Below is a small trained network, with its code and all its weights. Each question gives an input and a class and asks what happens when units are switched off, that is, made to give their printed mean instead of their output.

import numpy as np


def w(rows, s, z=0):
    codes = np.array(rows[::2]) - 128.0
    scale = np.full(codes.shape[1], s)
    scale[-1] = z or s
    return codes * scale


def norm(h):
    return h / np.sqrt((h * h).mean(-1, keepdims=True) + 1e-5)


def f(y):
    return y / 2 * (1 + np.tanh(0.7978845608 * (y + 0.044715 * y**3)))


def log_softmax(a):
    a = a - a.max(-1, keepdims=True)
    return a - np.log(np.exp(a).sum(-1, keepdims=True))


def net(x, mask):
    res = np.array(x, float).reshape(1, 6) / 4 @ E
    u = 0
    for l in range(2):
        y = f(norm(res) @ A[l][:, :-1].T + A[l][:, -1])
        res = res + np.where(mask[u : u + 6], y, B[l][:, -1]) @ B[l][:, :-1]
        u += 6
    return log_softmax(norm(res)[-1] @ U[:, :-1].T + U[:, -1])


A, B = {}, {}
E = w([
[247,67,104,145,10,240,253,83,104],'x0',
[130,132,133,129,131,118,128,124,142],'x1',
[198,88,63,236,155,49,74,87,56],'x2',
[143,124,65,53,98,98,81,91,105],'x3',
[212,23,145,87,209,220,23,186,149],'x4',
[164,102,214,111,16,50,96,193,115],'x5',
],0.0023)
A[0] = w([
[191,109,115,187,167,65,120,124,68,140],'L0N0',
[116,165,48,117,172,179,137,85,138,79],'L0N1',
[129,159,195,254,158,160,151,200,133,95],'L0N2',
[108,53,173,118,43,71,100,139,119,152],'L0N3',
[159,151,63,27,104,91,74,84,101,154],'L0N4',
[118,154,158,156,107,100,118,71,125,1],'L0N5',
],0.0063,0.0037)
B[0] = w([
[77,156,43,53,37,133,67,86,211,253],'L0N0',
[196,227,185,188,170,82,130,212,109,186],'L0N1',
[142,148,91,1,239,115,204,76,53,191],'L0N2',
[177,236,114,178,207,109,156,181,126,241],'L0N3',
[114,119,156,82,221,142,235,96,107,235],'L0N4',
[21,122,101,137,174,224,125,75,176,106],'L0N5',
],0.0062,0.0029)
A[1] = w([
[52,167,164,138,79,78,204,58,86,135],'L1N0',
[122,200,78,246,201,186,105,123,130,147],'L1N1',
[203,57,166,100,171,147,28,159,179,145],'L1N2',
[2,129,163,120,201,28,33,164,116,7],'L1N3',
[46,192,157,203,76,84,147,94,87,112],'L1N4',
[60,195,199,50,113,221,169,208,171,39],'L1N5',
],0.0048,0.002)
B[1] = w([
[125,49,132,121,196,165,72,144,130,233],'L1N0',
[189,148,128,96,31,65,111,240,145,201],'L1N1',
[46,120,139,165,156,127,166,154,194,205],'L1N2',
[205,68,140,174,43,186,216,72,81,253],'L1N3',
[132,71,175,112,160,182,115,191,209,195],'L1N4',
[134,135,3,134,59,40,45,78,123,220],'L1N5',
],0.007,0.0029)
U = w([
[207,191,162,181,106,57,138,229,133,165],'0',
[72,91,26,95,12,69,48,51,150,124],'1',
[106,114,127,49,221,137,254,72,34,113],'2',
[188,38,175,204,36,199,230,73,83,137],'3',
[17,20,200,169,194,199,101,218,244,130],'4',
[141,87,91,97,117,96,197,153,157,179],'5',
[39,202,218,166,155,164,45,80,71,12],'6',
[25,189,241,183,110,210,28,87,46,3],'7',
],0.0075,0.006)

Each question gives the input, the list of numbers given to net, and the class t.
The units are the neurons (one row each of A and B). Each row of codes is followed by its name. A weight is (code - 128) times the scale printed after its matrix; where a second scale follows, it is the last column's (A, B and U).
mask holds one flag per neuron, layer by layer. A switched-off neuron (its flag False) gives its mean, the last column of its row in B, instead of its output. The means were averaged over made-up inputs and are rounded, as every weight is.
A unit's drop is (log p(t) with every unit on - log p(t) with that unit switched off) / (log p(t) with every unit on - log p(t) with every unit switched off).
The circuit of an input: a set's keep is (log p(t) with only the set's units on - log p(t) with every unit switched off) / (log p(t) with every unit on - log p(t) with every unit switched off). Starting from all 12 units, units are removed one at a time, each time the one whose removal leaves the highest keep (on an exact tie, the one counted first), for as long as the keep stays at least 0.8.
units of the circuit, in order: the units of the circuit, biggest drop first
most important unit: the unit with the biggest drop
k most important neurons: the k neurons with the biggest drops, biggest first
k most important neurons of layer l: the k neurons of layer l with the biggest drops, biggest first
input [-7,5,0,5,6,6], class 3: 2 most important neurons -> L1N3, L0N2
input [-4,5,5,0,-6,0], class 4: most important unit -> L1N4
input [-7,-2,-2,-5,-1,-3], class 3: 3 most important neurons -> L1N3, L0N4, L0N3
input [-5,-5,7,5,4,-7], class 0: 2 most important neurons of layer 1 -> L1N1, L1N5
input [4,5,2,1,8,-7], class 4: 2 most important neurons of layer 1 -> L1N2, L1N5
input [-6,7,-5,-1,-7,6], class 4: 3 most important neurons of layer 1 -> L1N4, L1N0, L1N1
input [3,4,-5,-2,-6,1], class 4: 3 most important neurons -> L1N4, L1N0, L0N0
input [-5,-1,4,8,5,6], class 2: 2 most important neurons of layer 0 -> L0N4, L0N1
input [4,5,1,-4,-7,-7], class 0: units of the circuit, in order -> L0N1, L1N1
input [4,4,3,-5,2,1], class 2: 2 most important neurons -> L0N2, L1N5
input [-2,1,0,5,-7,5], class 4: units of the circuit, in order -> L1N4, L1N0
input [4,1,-5,-2,-1,3], class 1: 2 most important neurons -> L1N5, L0N1
input [-2,-3,-1,-4,-6,1], class 4: 2 most important neurons of layer 1 -> L1N0, L1N4
input [-6,6,6,-4,-2,1], class 1: most important unit -> L0N0
input [5,-5,5,-5,-2,-4], class 1: 3 most important neurons -> L0N0, L0N4, L0N3
input [6,4,-5,8,4,-4], class 2: 2 most important neurons -> L0N0, L0N4
input [-5,0,-7,2,1,-7], class 0: 2 most important neurons -> L0N1, L0N0
input [-7,-1,1,-6,5,0], class 3: 2 most important neurons -> L1N3, L0N4
input [5,-2,-4,-2,-7,3], class 4: units of the circuit, in order -> L1N0, L1N3
input [0,-6,3,4,-6,-4], class 4: most important unit -> L0N3
input [-7,4,5,-1,-8,-7], class 4: 4 most important neurons -> L1N4, L0N3, L1N0, L1N5
input [2,-4,4,-2,-5,-7], class 0: 2 most important neurons -> L0N1, L1N1
input [3,4,-6,6,-2,-1], class 1: 2 most important neurons of layer 0 -> L0N2, L0N3
input [4,3,3,6,-2,-4], class 2: 4 most important neurons -> L0N4, L0N3, L1N3, L1N5
input [-5,-4,-6,3,6,5], class 1: 2 most important neurons -> L1N5, L0N1
input [2,-5,2,-6,-6,4], class 2: 3 most important neurons of layer 0 -> L0N2, L0N1, L0N3
input [7,-4,8,1,4,-4], class 1: 2 most important neurons -> L0N0, L1N3
input [-5,2,4,-4,-4,-8], class 0: units of the circuit, in order -> L1N1
